Below is a small trained network, with its code and all its weights. Each question gives an input and a target symbol and asks what happens when units are switched off, that is, made to give their printed mean instead of their output.

import numpy as np


def w(rows, s, z=0):
    codes = np.array(rows[::2]) - 128.0
    scale = np.full(codes.shape[1], s)
    scale[-1] = z or s
    return codes * scale


def f(y):
    return np.maximum(y, 0)


def softmax(a):
    e = np.exp(a - a.max(-1, keepdims=True))
    return e / e.sum(-1, keepdims=True)


def log_softmax(a):
    a = a - a.max(-1, keepdims=True)
    return a - np.log(np.exp(a).sum(-1, keepdims=True))


def net(x, mask):
    ids = ['ΔΦΩαβγεθλμστ'.index(c) for c in x.split()]
    T = len(ids)
    res = E[ids] + P[:T]
    r = res
    for j in range(3):
        rows = slice(4 * j, 4 * j + 4)
        q, k, v = (r @ M[0][rows].T for M in (Q, K, V))
        z = softmax(np.where(np.tri(T) > 0, q @ k.T / 4**0.5, -1e9)) @ v
        o = O[0][rows]
        res = res + np.where(mask[j], z, o[:, -1]) @ o[:, :-1]
    y = f(res @ A[0][:, :-1].T + A[0][:, -1])
    res = res + np.where(mask[3:19], y, B[0][:, -1]) @ B[0][:, :-1]
    return log_softmax(res[-1] @ U[:, :-1].T + U[:, -1])


Q, K, V, O, A, B = {}, {}, {}, {}, {}, {}
E = w([
[126,28,214],'Δ',
[121,103,124],'Φ',
[124,134,135],'Ω',
[61,191,108],'α',
[114,161,128],'β',
[178,78,64],'γ',
[127,112,123],'ε',
[180,248,60],'θ',
[125,123,137],'λ',
[117,9,11],'μ',
[108,122,65],'σ',
[124,135,155],'τ',
],0.012)
P = w([
[113,128,161],'0',
[130,119,131],'1',
[56,168,127],'2',
[146,126,154],'3',
[156,92,62],'4',
[64,201,129],'5',
[149,123,164],'6',
[158,80,45],'7',
[248,244,137],'8',
[123,114,168],'9',
[139,59,59],'10',
[63,230,112],'11',
[131,117,175],'12',
[149,59,62],'13',
],0.013)
Q[0] = w([
[115,86,98],'H1',
[79,79,155],'H1',
[61,117,126],'H1',
[40,171,190],'H1',
[226,140,84],'H2',
[133,60,31],'H2',
[179,32,168],'H2',
[254,227,73],'H2',
[121,82,70],'H3',
[69,124,143],'H3',
[125,183,231],'H3',
[104,175,127],'H3',
],0.011)
K[0] = w([
[184,66,112],'H1',
[100,166,137],'H1',
[118,118,232],'H1',
[73,136,85],'H1',
[104,134,176],'H2',
[107,1,130],'H2',
[172,102,172],'H2',
[134,172,151],'H2',
[96,141,121],'H3',
[77,121,117],'H3',
[125,57,186],'H3',
[179,109,143],'H3',
],0.014)
V[0] = w([
[88,95,172],'H1',
[254,97,89],'H1',
[74,133,85],'H1',
[152,169,134],'H1',
[74,140,101],'H2',
[80,90,117],'H2',
[64,164,198],'H2',
[125,87,183],'H2',
[169,150,114],'H3',
[116,139,148],'H3',
[160,59,116],'H3',
[48,109,156],'H3',
],0.013)
O[0] = w([
[55,45,206,105],'H1',
[255,142,104,72],'H1',
[68,131,6,252],'H1',
[122,211,178,83],'H1',
[65,150,77,235],'H2',
[95,77,90,224],'H2',
[123,181,231,24],'H2',
[193,43,117,37],'H2',
[166,167,116,115],'H3',
[114,138,118,119],'H3',
[185,38,108,35],'H3',
[99,98,191,176],'H3',
],0.0062,0.0018)
A[0] = w([
[220,127,169,39],'N1',
[119,187,122,146],'N2',
[105,73,124,123],'N3',
[180,191,113,46],'N4',
[149,57,63,182],'N5',
[99,127,106,3],'N6',
[185,151,116,167],'N7',
[202,135,185,30],'N8',
[98,129,113,144],'N9',
[129,140,250,165],'N10',
[154,52,129,144],'N11',
[188,124,146,59],'N12',
[68,104,109,71],'N13',
[34,98,138,127],'N14',
[95,62,124,106],'N15',
[76,70,148,222],'N16',
],0.012,0.0055)
B[0] = w([
[65,179,122,147],'N1',
[159,96,69,183],'N2',
[96,130,134,174],'N3',
[79,131,141,162],'N4',
[90,140,163,255],'N5',
[255,62,132,137],'N6',
[133,59,96,172],'N7',
[76,145,104,141],'N8',
[118,141,122,178],'N9',
[202,140,87,174],'N10',
[165,46,141,184],'N11',
[52,181,140,140],'N12',
[142,144,41,180],'N13',
[182,167,96,224],'N14',
[26,129,114,178],'N15',
[99,180,213,227],'N16',
],0.0092)
U = w([
[115,70,217,169],'Δ',
[85,156,197,55],'Φ',
[138,152,165,61],'Ω',
[75,201,113,76],'α',
[162,202,135,190],'β',
[234,42,107,235],'γ',
[122,139,177,61],'ε',
[254,137,32,121],'θ',
[121,159,183,51],'λ',
[69,70,117,70],'μ',
[23,219,160,177],'σ',
[159,171,220,255],'τ',
],0.0088,0.0055)

Each question gives the input, a string of symbols that net reads in full, and the target symbol t.
The units are the heads (4 rows each of Q, K, V and O) and the neurons (one row each of A and B). Each row of codes is followed by its name. A weight is (code - 128) times the scale printed after its matrix; where a second scale follows, it is the last column's (O, A, B and U).
mask holds one flag per unit, heads first, then neurons. A switched-off unit (its flag False) gives its mean, the last column of its rows in O or B, instead of its output. The means were averaged over made-up inputs and are rounded, as every weight is.
A unit's drop is (log p(t) with every unit on - log p(t) with that unit switched off) / (log p(t) with every unit on - log p(t) with every unit switched off).
The circuit of an input: a set's keep is (log p(t) with only the set's units on - log p(t) with every unit switched off) / (log p(t) with every unit on - log p(t) with every unit switched off). Starting from the 12 units with the biggest drops (on a tie, the unit counted first), units are removed one at a time, each time the one whose removal leaves the highest keep (on an exact tie, the one counted first), for as long as the keep stays at least 0.8.
units of the circuit, in order: the units of the circuit, biggest drop first
top k neurons: the k neurons with the biggest drops, biggest first
heads that matter: for each layer, one digit per head in row order, 1 if its drop is at least 0.15 and else 0, layers parted by /
input σ Φ γ θ, target θ: units of the circuit, in order => N16, N5
input σ σ β σ σ μ β γ Φ, target σ: heads that matter => 110
input σ τ γ β σ τ τ σ Δ, target σ: heads that matter => 110
input σ β σ β σ σ Δ σ, target Δ: heads that matter => 110
input β γ σ σ σ τ β λ Ω, target σ: top 3 neurons => N1, N4, N12
input ε τ α α β β τ σ θ, target σ: units of the circuit, in order => N4, H2
input τ τ μ, target σ: units of the circuit, in order => N16, N15, H1
input Φ σ τ Δ Δ τ β Φ γ, target σ: top 4 neurons => N1, N12, N4, N8
input μ τ μ τ σ, target μ: heads that matter => 011
input σ τ σ σ β γ Ω σ λ, target σ: units of the circuit, in order => N1, N4, H2
input σ ε σ σ τ β σ α σ μ τ σ τ μ, target μ: units of the circuit, in order => H2, N15
input θ σ ε θ σ τ τ μ Δ, target σ: units of the circuit, in order => N1, N8, H2
input σ μ σ τ λ μ τ τ Φ, target σ: units of the circuit, in order => N1, N4, H2
input τ Φ σ τ β σ σ Δ ε, target σ: units of the circuit, in order => N1, N4, H2
input σ σ τ σ β τ τ Δ σ σ σ β Δ τ, target Δ: heads that matter => 010
input Φ Ω Φ σ σ τ θ τ μ σ μ μ γ, target γ: top 3 neurons => N16, N11, N7
input σ λ σ λ τ τ σ β γ σ λ, target γ: heads that matter => 100
input γ σ γ σ τ, target γ: heads that matter => 101
input σ α τ σ σ σ σ τ γ, target σ: top 4 neurons => N1, N4, N12, N8
input σ γ σ γ Φ, target γ: heads that matter => 100
input σ β Δ τ Φ μ γ Ω, target γ: heads that matter => 100
input σ σ β λ Δ, target Δ: heads that matter => 010
